Below are the code and all the weights of a small trained network. Each question names an input and a class and asks about switching units off, where a switched-off unit gives its printed mean instead of its output.

import numpy as np


def w(rows, s, z=0):
    codes = np.array(rows[::2]) - 128.0
    scale = np.full(codes.shape[1], s)
    scale[-1] = z or s
    return codes * scale


def norm(h):
    return h / np.sqrt((h * h).mean(-1, keepdims=True) + 1e-5)


def f(y):
    return np.maximum(y, 0)


def log_softmax(a):
    a = a - a.max(-1, keepdims=True)
    return a - np.log(np.exp(a).sum(-1, keepdims=True))


def net(x, mask):
    res = np.array(x, float).reshape(1, 5) / 4 @ E
    u = 0
    for l in range(4):
        y = f(norm(res) @ A[l][:, :-1].T + A[l][:, -1])
        res = res + np.where(mask[u : u + 5], y, B[l][:, -1]) @ B[l][:, :-1]
        u += 5
    return log_softmax(norm(res)[-1] @ U[:, :-1].T + U[:, -1])


A, B = {}, {}
E = w([
[148,49,21],'x0',
[54,191,35],'x1',
[254,161,170],'x2',
[131,129,128],'x3',
[129,129,128],'x4',
],0.0048)
A[0] = w([
[105,33,150,4],'L0N0',
[99,98,110,97],'L0N1',
[100,140,92,142],'L0N2',
[79,131,199,94],'L0N3',
[68,246,145,90],'L0N4',
],0.012,0.0032)
B[0] = w([
[157,102,73,182],'L0N0',
[92,124,137,178],'L0N1',
[68,125,112,200],'L0N2',
[77,36,190,218],'L0N3',
[255,48,62,255],'L0N4',
],0.008,0.0043)
A[1] = w([
[219,172,43,254],'L1N0',
[22,115,116,196],'L1N1',
[46,235,100,59],'L1N2',
[1,114,182,234],'L1N3',
[139,36,110,64],'L1N4',
],0.0077,0.0012)
B[1] = w([
[127,2,142,248],'L1N0',
[174,173,168,212],'L1N1',
[134,207,87,151],'L1N2',
[124,10,182,206],'L1N3',
[173,91,103,254],'L1N4',
],0.0082,0.0041)
A[2] = w([
[124,118,88,14],'L2N0',
[196,179,88,148],'L2N1',
[207,114,101,1],'L2N2',
[177,132,239,69],'L2N3',
[255,167,30,137],'L2N4',
],0.0079,0.0022)
B[2] = w([
[65,104,138,147],'L2N0',
[171,2,227,146],'L2N1',
[129,139,136,211],'L2N2',
[98,232,134,243],'L2N3',
[164,57,134,252],'L2N4',
],0.0082,0.0029)
A[3] = w([
[58,184,52,180],'L3N0',
[178,215,182,143],'L3N1',
[101,54,1,140],'L3N2',
[124,128,126,2],'L3N3',
[81,163,85,201],'L3N4',
],0.011,0.00079)
B[3] = w([
[106,245,132,147],'L3N0',
[44,202,116,153],'L3N1',
[106,189,86,254],'L3N2',
[114,106,91,128],'L3N3',
[98,181,210,140],'L3N4',
],0.012,0.0092)
U = w([
[165,103,199,252],'0',
[116,140,74,24],'1',
[91,247,176,95],'2',
],0.016,0.0014)

Each question gives the input, the list of numbers given to net, and the class t.
The units are the neurons (one row each of A and B). Each row of codes is followed by its name. A weight is (code - 128) times the scale printed after its matrix; where a second scale follows, it is the last column's (A, B and U).
mask holds one flag per neuron, layer by layer. A switched-off neuron (its flag False) gives its mean, the last column of its row in B, instead of its output. The means were averaged over made-up inputs and are rounded, as every weight is.
A unit's drop is (log p(t) with every unit on - log p(t) with that unit switched off) / (log p(t) with every unit on - log p(t) with every unit switched off).
The circuit of an input: a set's keep is (log p(t) with only the set's units on - log p(t) with every unit switched off) / (log p(t) with every unit on - log p(t) with every unit switched off). Starting from the 12 units with the biggest drops (on a tie, the unit counted first), units are removed one at a time, each time the one whose removal leaves the highest keep (on an exact tie, the one counted first), for as long as the keep stays at least 0.8.
circuit, biggest first: the units of the circuit, biggest drop first
unit that matters most: the unit with the biggest drop
k most important neurons of layer l: the k neurons of layer l with the biggest drops, biggest first
drop of u: that unit's drop, to one decimal
input [-8,3,0,-4,-3], class 1: circuit, biggest first : L0N4
input [0,-3,7,6,1], class 2: circuit, biggest first : L0N4, L2N3
input [-3,-4,8,0,6], class 2: circuit, biggest first : L3N1, L2N3
input [2,2,-5,5,-1], class 2: 2 most important neurons of layer 0 : L0N3, L0N4
input [-1,-7,7,5,-8], class 2: circuit, biggest first : L0N4, L2N3
input [0,-1,7,-5,5], class 2: 2 most important neurons of layer 2 : L2N3, L2N2
input [-5,1,-4,-2,-4], class 1: 3 most important neurons of layer 1 : L1N1, L1N3, L1N0
input [0,0,-3,4,-5], class 0: 2 most important neurons of layer 0 : L0N4, L0N1
input [6,3,0,-2,0], class 2: 2 most important neurons of layer 0 : L0N4, L0N2
input [-1,-3,1,-1,-3], class 2: 3 most important neurons of layer 0 : L0N4, L0N2, L0N1
input [-5,4,-4,7,-6], class 1: 2 most important neurons of layer 0 : L0N4, L0N2
input [7,4,-8,-2,2], class 2: 2 most important neurons of layer 0 : L0N4, L0N3
input [-4,2,8,2,-4], class 0: drop of L3N2 : 0.2
input [-8,6,2,2,-5], class 0: drop of L0N4 : 0.9
input [-5,-5,6,2,2], class 2: unit that matters most : L3N1
input [-6,1,-1,2,5], class 1: drop of L0N4 : 1.1
